In the rows, 128 means zero.
Group, then class:
[134 123 122 139 136 150 145 124 133 117 153 133 146 126 202 135 118 125
 119 129 127 158 252 107 166 131 131 194 151 134 119 106 116 142 130 149
 123  97  64 144 128 109  89 137 134 122  94 118 135 130] : Q927.[39]
[118 108 103 118 128 164 157 138 133 120 124 138 122 146 162 146 125 139
 113 124 164 149 196 112 167 140 172 168 118 182 116 137 130 103 104 106
 139  91 126 134 120 111  91 147 139 120  80 131 125 140] : Q927.[40]
[118 131 146 125 123 184 160 111 131 131 101 146 129 127 230 123 104 124
 130 114 138 135 242 115 171 127 154 186 132 152 112 122 134 125 113 130
 136  89  97 136 122 123  79 135 129 128  94 138  94 137] : Q927.[40]
[128 135 121 102 137  99 129 135 129 111 133 125 128 118   7 146 109 136
 131 143 130 149  90 111 101 113 142 122 137 141 123 107 107 101 113 139
 123 151  89 117 126  90 117 119 146 124 127 112 138 109] : Q589.[41]
[120  95  92 135 120 191 165 129 108 117 101 111 143 130 252 111 140 129
 126 165 179 145 252 125 183 146 178 252 137 168 104 140 127 121 118 135
 128  76 140 134 123  93  58 144 145 105  61 138 105 143] : Q927.[40]
[118  99 101 124  84 170 145 132 122 125 116 126 145 171 252 119 118 127
 137 131 152 125 198 126 187 158 167 187 129 143 126 144 145 124 126 108
 129  74 124 121 126  98  82 182 127 114  69 136 110 123] : Q927.[40]
[124 127 124 117 151 110 114 109 123 124 130 120 127 103 113 150 122 133
 128 132 105 146 177 115 135 124 111 137 141 122 136 113 124 135 127 154
 119 165  62 149 122 101 118 106 126 126 125 117 126 123] : Q589.[49]
[113 120 121 123 103 156 134 137 125 120 130 120 140 148 219 130 136 126
 121 152 152 128 152 137 173 178 150 164 130 135 127 132 121 115 166 103
 111  88 147 114 117  99  85 166 128 124  90 164 110 123] : Q927.[39]
[137 111 119 128 108 137 115 145 138 127 129 115 133 154 188 151 146 143
  91 139 134 122 123 130 159 159 147 143 139 102 136 147 146 146 116 110
 153 127 120 115 117  86  75 153 125 160  98 130 107  53] : Q927.[39]
[136 136 100 116 140 120 141 117 134 107 127 125 126 120   4 143 130 128
 109 120  80 169 199  99 137  94 162 171 122 183 108  93 107 125 111 172
 133 166  10 132 118  57 108 100 153 139 128 110 116 127] : Q589.[49]
[139 121 126 132  87  83 101 125 125 106 134 161 144 121 120 148 136 136
 127 164 139 152 104 194 120 148 139  85 139  80 131 125 123 136 118 132
 136 145 111 132 125 102 101 135 149 139 131 123 135 116] : Q589.[41]
[120 130 116 121 132 184 156 111 124 133 119 146 136 140 201 136 117 119
 141 114 125 155 252 119 175 126 135 200 154 163 118 114 143 132 132 130
 143  92  85 142 123 108  75 134 140 106  93 133  99 137] : Q927.[39]
[122 121 126 118 136 123 139 116 131 115 136 133 119 150 163 140 131 123
  90 147 107 126 170 113 158 155 137 182 142 107 135 137 149 142 127 121
 133 111  80 131 121  94  81 152 135 109  95 127 110 120] : Q927.[39]
[129 141 133 110 146 117 161 151 122 140 155 143 127 125   4 123 118 103
 123 119 114 134 119 119  98  90 141 157 119 184 160 126 122 131 138 136
 139 138  63 154 134 101 123 128 151 123 107 130 128 111] : Q589.[49]
[121 114 112 115 104 157 151 133 145 125 106 115 133 144 252 123 133 127
  93 157 157 115 198 126 177 158 153 180 128 137 151 140 137 127 123 116
 129  85 125 120 108 101  80 164 134 134  85 140  98 128] : Q927.[40]
[136 116 110 128 138  97 128 137 131 104 131 116 131 108   4 141 129 153
 124 165 150 147  75 130 110 134 155 114 122 138 122 139 115 140 113 119
 131 160 103 107 125  75  93 135 125 123 117 114 144 123] : Q589.[41]
[ 95 116 126 135 141  98 119 131 134 106 130 120 124 107  41 143  94 142
 175 162 164 176 119 118 105 140 144 111 141 131 122 131 108 138 121 155
 144 151 118 139 142  83  88 135 151 143 141 111 140 124] : Q589.[41]
[139 124 103 105 126 120 125 122 136 111 131 119 122 118  21 153 125 150
 116 132 108 160 161 100 137 117 135 157 135 152 125 119 120 135 112 146
 136 136  42 153 138 107  84 123 143 118 118 118 132 121] : Q589.[49]
[109 121 108 128 120 112 139 127 136 114 133 138 138 131 158 103 117 123
 117 173 161 133 144 113 135 151 146 182 123 115 140 125 134 152 102 110
 137  83 116 132 115 106  58 171 132  99  76 141 113 123] : Q927.[40]
[123 111 123 125 110 192 161 119 124 126 118 147 141 142 252 135 122 121
 137 119 143 125 252 121 195 157 171 201 124 158 118 137 146 118 131 112
 140  62 122 144 120 118  72 172 135  90  75 142 101 132] : Q927.[40]
[134 124 113 128 129 102 134 133 169 105 128 117 131 114  27 131 114 144
 149 146 147 161 120 104 106 112 149 134 128 141 115 125 108 129 110 147
 129 149  92 143 144  87 100 124 142 134 120 128 139 133] : Q589.[41]
[118 116 119 133 126 147 148 143 103 119 123 146 134 130 112 121 117 121
 137 125 124 149 185 117 128 125 152 172 125 170 103 137 143 129 131 134
 141 121  86 155 123  98 102 138 137 113 110 133 115 127] : Q927.[39]
[129 114 104 121 125 121 134 102 128  94 133 126 137 127  52 142 135 143
 124 153 129 167 159 110 128 131 147 122 144 133 113 138 123 139 122 140
 134 131  52 144 123  66  76 107 155 121 105 112 122 120] : Q589.[41]
